Below are the code and all the weights of a small trained network. Each question names an input and a target symbol and asks about switching units off, where a switched-off unit gives its printed mean instead of its output.

import numpy as np


def w(rows, s, z=0):
    codes = np.array(rows[::2]) - 128.0
    scale = np.full(codes.shape[1], s)
    scale[-1] = z or s
    return codes * scale


def f(y):
    return y / 2 * (1 + np.tanh(0.7978845608 * (y + 0.044715 * y**3)))


def softmax(a):
    e = np.exp(a - a.max(-1, keepdims=True))
    return e / e.sum(-1, keepdims=True)


def log_softmax(a):
    a = a - a.max(-1, keepdims=True)
    return a - np.log(np.exp(a).sum(-1, keepdims=True))


def net(x, mask):
    ids = ['αγεζλσφω'.index(c) for c in x.split()]
    T = len(ids)
    res = E[ids] + P[:T]
    u = 0
    for l in range(3):
        q, k, v = (res @ M[l].T for M in (Q, K, V))
        z = softmax(np.where(np.tri(T) > 0, q @ k.T / 2**0.5, -1e9)) @ v
        res = res + np.where(mask[u], z, O[l][:, -1]) @ O[l][:, :-1]
        u += 1
        y = f(res @ A[l][:, :-1].T + A[l][:, -1])
        res = res + np.where(mask[u : u + 4], y, B[l][:, -1]) @ B[l][:, :-1]
        u += 4
    return log_softmax(res[-1] @ U[:, :-1].T + U[:, -1])


Q, K, V, O, A, B = {}, {}, {}, {}, {}, {}
E = w([
[79,98,130],'α',
[29,174,106],'γ',
[91,157,90],'ε',
[164,105,91],'ζ',
[130,146,175],'λ',
[121,143,89],'σ',
[100,189,250],'φ',
[134,133,152],'ω',
],0.02)
P = w([
[238,182,220],'0',
[108,184,158],'1',
[11,69,146],'2',
[186,137,183],'3',
[164,172,172],'4',
[3,27,149],'5',
[234,54,234],'6',
[162,194,180],'7',
],0.0061)
Q[0] = w([
[46,185,143],'L0H1',
[254,119,36],'L0H1',
],0.0042)
K[0] = w([
[252,111,230],'L0H1',
[9,188,109],'L0H1',
],0.0036)
V[0] = w([
[136,1,170],'L0H1',
[42,170,112],'L0H1',
],0.0098)
O[0] = w([
[221,98,28,1],'L0H1',
[2,197,162,203],'L0H1',
],0.0036,0.0028)
A[0] = w([
[46,138,144,5],'L0N1',
[246,103,64,9],'L0N2',
[100,182,129,249],'L0N3',
[49,141,18,174],'L0N4',
],0.011,0.0027)
B[0] = w([
[255,41,141,205],'L0N1',
[67,68,156,125],'L0N2',
[69,134,246,254],'L0N3',
[127,19,92,229],'L0N4',
],0.0067,0.0051)
Q[1] = w([
[76,51,2],'L1H1',
[196,49,77],'L1H1',
],0.008)
K[1] = w([
[107,147,183],'L1H1',
[9,2,93],'L1H1',
],0.0077)
V[1] = w([
[254,97,124],'L1H1',
[119,194,77],'L1H1',
],0.0081)
O[1] = w([
[198,77,110,1],'L1H1',
[97,255,81,5],'L1H1',
],0.0099,0.0031)
A[1] = w([
[227,251,183,101],'L1N1',
[42,154,149,218],'L1N2',
[95,105,242,8],'L1N3',
[84,91,176,123],'L1N4',
],0.014,0.0014)
B[1] = w([
[152,2,114,173],'L1N1',
[112,65,240,189],'L1N2',
[187,184,86,254],'L1N3',
[96,189,45,205],'L1N4',
],0.0086,0.018)
Q[2] = w([
[244,168,61],'L2H1',
[218,193,180],'L2H1',
],0.011)
K[2] = w([
[61,254,60],'L2H1',
[130,223,254],'L2H1',
],0.0079)
V[2] = w([
[61,172,254],'L2H1',
[117,242,93],'L2H1',
],0.007)
O[2] = w([
[2,109,230,198],'L2H1',
[133,205,210,3],'L2H1',
],0.0076,0.0033)
A[2] = w([
[185,115,35,168],'L2N1',
[207,255,115,4],'L2N2',
[65,64,90,148],'L2N3',
[204,81,228,223],'L2N4',
],0.0078,0.0042)
B[2] = w([
[200,184,213,226],'L2N1',
[52,33,193,134],'L2N2',
[136,2,94,182],'L2N3',
[93,117,40,255],'L2N4',
],0.0095,0.0069)
U = w([
[140,170,115,184],'α',
[137,254,167,120],'γ',
[121,79,193,141],'ε',
[187,68,133,3],'ζ',
[221,198,108,144],'λ',
[110,51,39,109],'σ',
[123,47,83,109],'φ',
[177,171,10,189],'ω',
],0.0097,0.0044)

Each question gives the input, a string of symbols that net reads in full, and the target symbol t.
The units are the heads (2 rows each of Q, K, V and O) and the neurons (one row each of A and B). Each row of codes is followed by its name. A weight is (code - 128) times the scale printed after its matrix; where a second scale follows, it is the last column's (O, A, B and U).
mask holds one flag per unit, layer by layer, with each layer's heads first. A switched-off unit (its flag False) gives its mean, the last column of its rows in O or B, instead of its output. The means were averaged over made-up inputs and are rounded, as every weight is.
A unit's drop is (log p(t) with every unit on - log p(t) with that unit switched off) / (log p(t) with every unit on - log p(t) with every unit switched off).
The circuit of an input: a set's keep is (log p(t) with only the set's units on - log p(t) with every unit switched off) / (log p(t) with every unit on - log p(t) with every unit switched off). Starting from the 12 units with the biggest drops (on a tie, the unit counted first), units are removed one at a time, each time the one whose removal leaves the highest keep (on an exact tie, the one counted first), for as long as the keep stays at least 0.8.
units of the circuit, in order: the units of the circuit, biggest drop first
most important unit: the unit with the biggest drop
top k neurons: the k neurons with the biggest drops, biggest first
k most important neurons of layer l: the k neurons of layer l with the biggest drops, biggest first
input λ ε λ ε, target λ: most important unit	L1N1
input λ λ ζ α λ ε σ φ, target ω: 2 most important neurons of layer 2	(L2N4 L2N3)
input σ σ α φ λ, target φ: top 3 neurons	(L1N1 L0N4 L0N1)
input γ λ λ γ, target γ: units of the circuit, in order	(L1N1 L2H1)
input λ γ ε σ, target λ: top 4 neurons	(L1N2 L1N1 L1N3 L0N1)
input ζ ε ε λ φ, target λ: 3 most important neurons of layer 1	(L1N1 L1N3 L1N4)
input λ λ λ λ λ α ζ, target λ: 3 most important neurons of layer 1	(L1N2 L1N4 L1N3)
input λ ε α ε, target λ: top 3 neurons	(L1N2 L2N1 L1N1)
input λ ζ ζ λ, target λ: top 4 neurons	(L1N2 L2N1 L1N1 L2N3)
input γ ε λ α ω, target γ: units of the circuit, in order	(L2H1 L1H1)
input γ α φ λ α, target γ: top 3 neurons	(L1N3 L1N1 L1N4)
input λ α ε γ, target λ: top 2 neurons	(L1N2 L2N1)
input α ε λ σ σ λ, target γ: units of the circuit, in order	(L1N1 L2H1 L0N4)
input ζ γ α λ, target λ: top 4 neurons	(L1N2 L0N4 L2N1 L1N1)
input α ζ ζ, target ζ: top 3 neurons	(L1N3 L2N1 L1N4)
input γ γ ε γ λ λ ε ε, target γ: top 4 neurons	(L1N3 L1N4 L1N1 L0N3)
input γ λ ε ε φ φ γ σ, target γ: top 3 neurons	(L1N3 L1N4 L1N1)
input ε λ γ ζ, target ε: most important unit	L0H1
input ε λ γ φ ε σ λ ε, target ε: 2 most important neurons of layer 0	(L0N3 L0N4)
input λ λ α σ, target λ: units of the circuit, in order	(L1N2 L2H1 L2N1)
